Here is a tiny trained network, its code and every weight. The questions are about switching its units off for an input and a class, where a switched-off unit gives its printed mean instead of its output.

import numpy as np


def w(rows, s, z=0):
    codes = np.array(rows[::2]) - 128.0
    scale = np.full(codes.shape[1], s)
    scale[-1] = z or s
    return codes * scale


def norm(h):
    return h / np.sqrt((h * h).mean(-1, keepdims=True) + 1e-5)


def f(y):
    return y / 2 * (1 + np.tanh(0.7978845608 * (y + 0.044715 * y**3)))


def log_softmax(a):
    a = a - a.max(-1, keepdims=True)
    return a - np.log(np.exp(a).sum(-1, keepdims=True))


def net(x, mask):
    res = np.array(x, float).reshape(1, 8) / 4 @ E
    u = 0
    for l in range(2):
        y = f(norm(res) @ A[l][:, :-1].T + A[l][:, -1])
        res = res + np.where(mask[u : u + 7], y, B[l][:, -1]) @ B[l][:, :-1]
        u += 7
    return log_softmax(norm(res)[-1] @ U[:, :-1].T + U[:, -1])


A, B = {}, {}
E = w([
[129,130,130,130,127,127,127,128,129,126,124],'x0',
[127,127,128,128,128,127,129,124,129,130,129],'x1',
[84,227,211,196,114,132,131,75,91,152,127],'x2',
[227,170,134,135,92,219,134,198,144,158,188],'x3',
[129,126,125,129,127,126,132,128,129,127,126],'x4',
[135,151,160,133,204,137,254,91,165,71,198],'x5',
[127,128,129,125,127,129,130,128,127,133,130],'x6',
[128,128,128,130,130,126,127,128,126,130,128],'x7',
],0.00075)
A[0] = w([
[79,61,69,116,89,99,60,157,108,140,49,55],'0.n1',
[79,60,108,74,226,57,161,81,142,50,134,2],'0.n2',
[131,161,162,171,144,131,151,104,70,91,133,37],'0.n3',
[35,101,131,175,105,25,59,92,84,133,2,16],'0.n4',
[176,177,151,133,52,180,54,192,84,200,128,82],'0.n5',
[76,205,178,223,76,104,53,97,88,223,71,39],'0.n6',
[84,54,101,69,220,73,187,85,198,58,156,45],'0.n7',
],0.0017,0.0004)
B[0] = w([
[143,170,140,73,186,96,141,73,181,186,206,194],'0.n1',
[139,112,91,159,95,99,151,172,102,160,36,190],'0.n2',
[108,142,139,108,131,134,105,154,176,167,114,140],'0.n3',
[104,99,152,57,164,166,100,73,124,104,240,247],'0.n4',
[160,130,96,225,80,103,137,160,134,144,38,209],'0.n5',
[149,152,158,98,86,152,125,154,4,9,98,229],'0.n6',
[146,116,91,170,104,59,173,210,45,107,28,205],'0.n7',
],0.0015,0.0012)
A[1] = w([
[147,198,208,171,113,199,132,91,135,175,224,118],'1.n1',
[202,100,94,106,185,151,209,191,195,88,169,121],'1.n2',
[169,57,44,92,93,123,43,176,131,172,104,68],'1.n3',
[4,147,195,140,190,77,148,53,67,94,108,3],'1.n4',
[79,202,193,208,179,113,211,94,93,99,129,96],'1.n5',
[65,35,80,51,211,50,82,78,162,161,116,101],'1.n6',
[187,106,83,124,110,171,70,181,181,218,197,57],'1.n7',
],0.002,0.00079)
B[1] = w([
[109,142,120,61,192,44,159,197,124,178,145,202],'1.n1',
[82,116,135,129,106,182,10,104,31,67,198,211],'1.n2',
[120,132,151,149,130,136,202,52,223,193,128,205],'1.n3',
[89,49,122,167,71,210,124,75,193,78,87,247],'1.n4',
[123,118,123,134,153,118,113,127,232,199,114,252],'1.n5',
[221,255,147,101,175,77,100,168,120,178,177,214],'1.n6',
[83,50,92,147,102,139,167,55,165,103,84,188],'1.n7',
],0.0018,0.0012)
U = w([
[235,174,87,16,226,18,59,64,160,227,186,211],'0',
[149,48,32,152,201,15,239,211,25,58,22,220],'1',
[37,143,227,50,99,153,26,26,25,34,116,120],'2',
[19,96,197,239,190,148,203,63,250,82,22,55],'3',
[202,14,29,176,28,213,155,64,244,221,96,125],'4',
[182,43,56,154,156,246,124,195,33,7,254,168],'5',
[215,228,186,231,22,192,77,233,40,170,23,96],'6',
[110,239,215,148,231,160,224,241,186,221,224,2],'7',
],0.0052,0.00047)

Each question gives the input, the list of numbers given to net, and the class t.
The units are the neurons (one row each of A and B). Each row of codes is followed by its name. A weight is (code - 128) times the scale printed after its matrix; where a second scale follows, it is the last column's (A, B and U).
mask holds one flag per neuron, layer by layer. A switched-off neuron (its flag False) gives its mean, the last column of its row in B, instead of its output. The means were averaged over made-up inputs and are rounded, as every weight is.
A unit's drop is (log p(t) with every unit on - log p(t) with that unit switched off) / (log p(t) with every unit on - log p(t) with every unit switched off).
The circuit of an input: a set's keep is (log p(t) with only the set's units on - log p(t) with every unit switched off) / (log p(t) with every unit on - log p(t) with every unit switched off). Starting from the 12 units with the biggest drops (on a tie, the unit counted first), units are removed one at a time, each time the one whose removal leaves the highest keep (on an exact tie, the one counted first), for as long as the keep stays at least 0.8.
circuit, biggest first: the units of the circuit, biggest drop first
k most important neurons: the k neurons with the biggest drops, biggest first
k most important neurons of layer l: the k neurons of layer l with the biggest drops, biggest first
drop of u: that unit's drop, to one decimal
input [7,-1,-8,-2,-6,-8,-6,8], class 0: circuit, biggest first : (1.n6 0.n1)
input [2,4,-6,-3,7,-3,-1,5], class 0: circuit, biggest first : (1.n6)
input [-2,6,0,-5,-5,8,-5,-5], class 1: 2 most important neurons : (0.n7 0.n2)
input [5,3,0,5,3,5,4,-2], class 5: 4 most important neurons of layer 1 : (1.n2 1.n6 1.n3 1.n7)
input [-7,7,-6,-7,-6,0,1,-2], class 0: 3 most important neurons : (1.n6 0.n1 0.n6)
input [-2,-5,-4,-5,6,0,-1,-4], class 0: 2 most important neurons : (1.n6 0.n1)
input [8,8,-1,2,3,-6,-7,-1], class 4: 2 most important neurons : (0.n5 1.n7)
input [-8,8,0,-6,-5,7,-5,7], class 1: 4 most important neurons : (0.n7 0.n2 1.n3 1.n7)
input [1,5,-3,0,-3,-1,-8,-7], class 0: 2 most important neurons of layer 1 : (1.n6 1.n4)
input [2,-8,0,4,5,-1,-6,-8], class 4: 3 most important neurons of layer 0 : (0.n6 0.n7 0.n2)
input [-2,-6,3,-2,7,-6,3,1], class 2: 2 most important neurons : (0.n6 0.n4)
input [-4,0,0,8,-3,-3,-1,-2], class 4: 3 most important neurons of layer 1 : (1.n7 1.n6 1.n3)
input [-4,1,-1,-6,-4,-8,8,2], class 0: 3 most important neurons : (1.n6 0.n1 1.n2)
input [-2,1,-1,1,3,4,7,-3], class 5: 2 most important neurons : (1.n2 0.n5)
input [-1,-7,-4,-1,0,-7,3,-3], class 0: 3 most important neurons : (1.n6 0.n1 1.n4)
input [-7,4,-1,-3,8,-7,2,-7], class 0: most important neuron of layer 0 : (0.n1)
input [-8,4,-2,-6,-5,3,-2,-2], class 1: 2 most important neurons of layer 0 : (0.n7 0.n2)
input [5,7,-1,4,-1,-6,-7,-2], class 4: drop of 1.n6 : 0.1
input [-1,-1,-6,-4,-6,-4,-4,1], class 0: drop of 1.n6 : 0.2
input [1,-7,-3,6,2,-8,-3,7], class 4: drop of 0.n6 : 0.0
input [1,-2,-7,-8,-5,-2,-8,7], class 0: drop of 1.n6 : 0.6
input [-7,-5,0,-1,5,3,-5,-7], class 1: most important neuron : (0.n7)
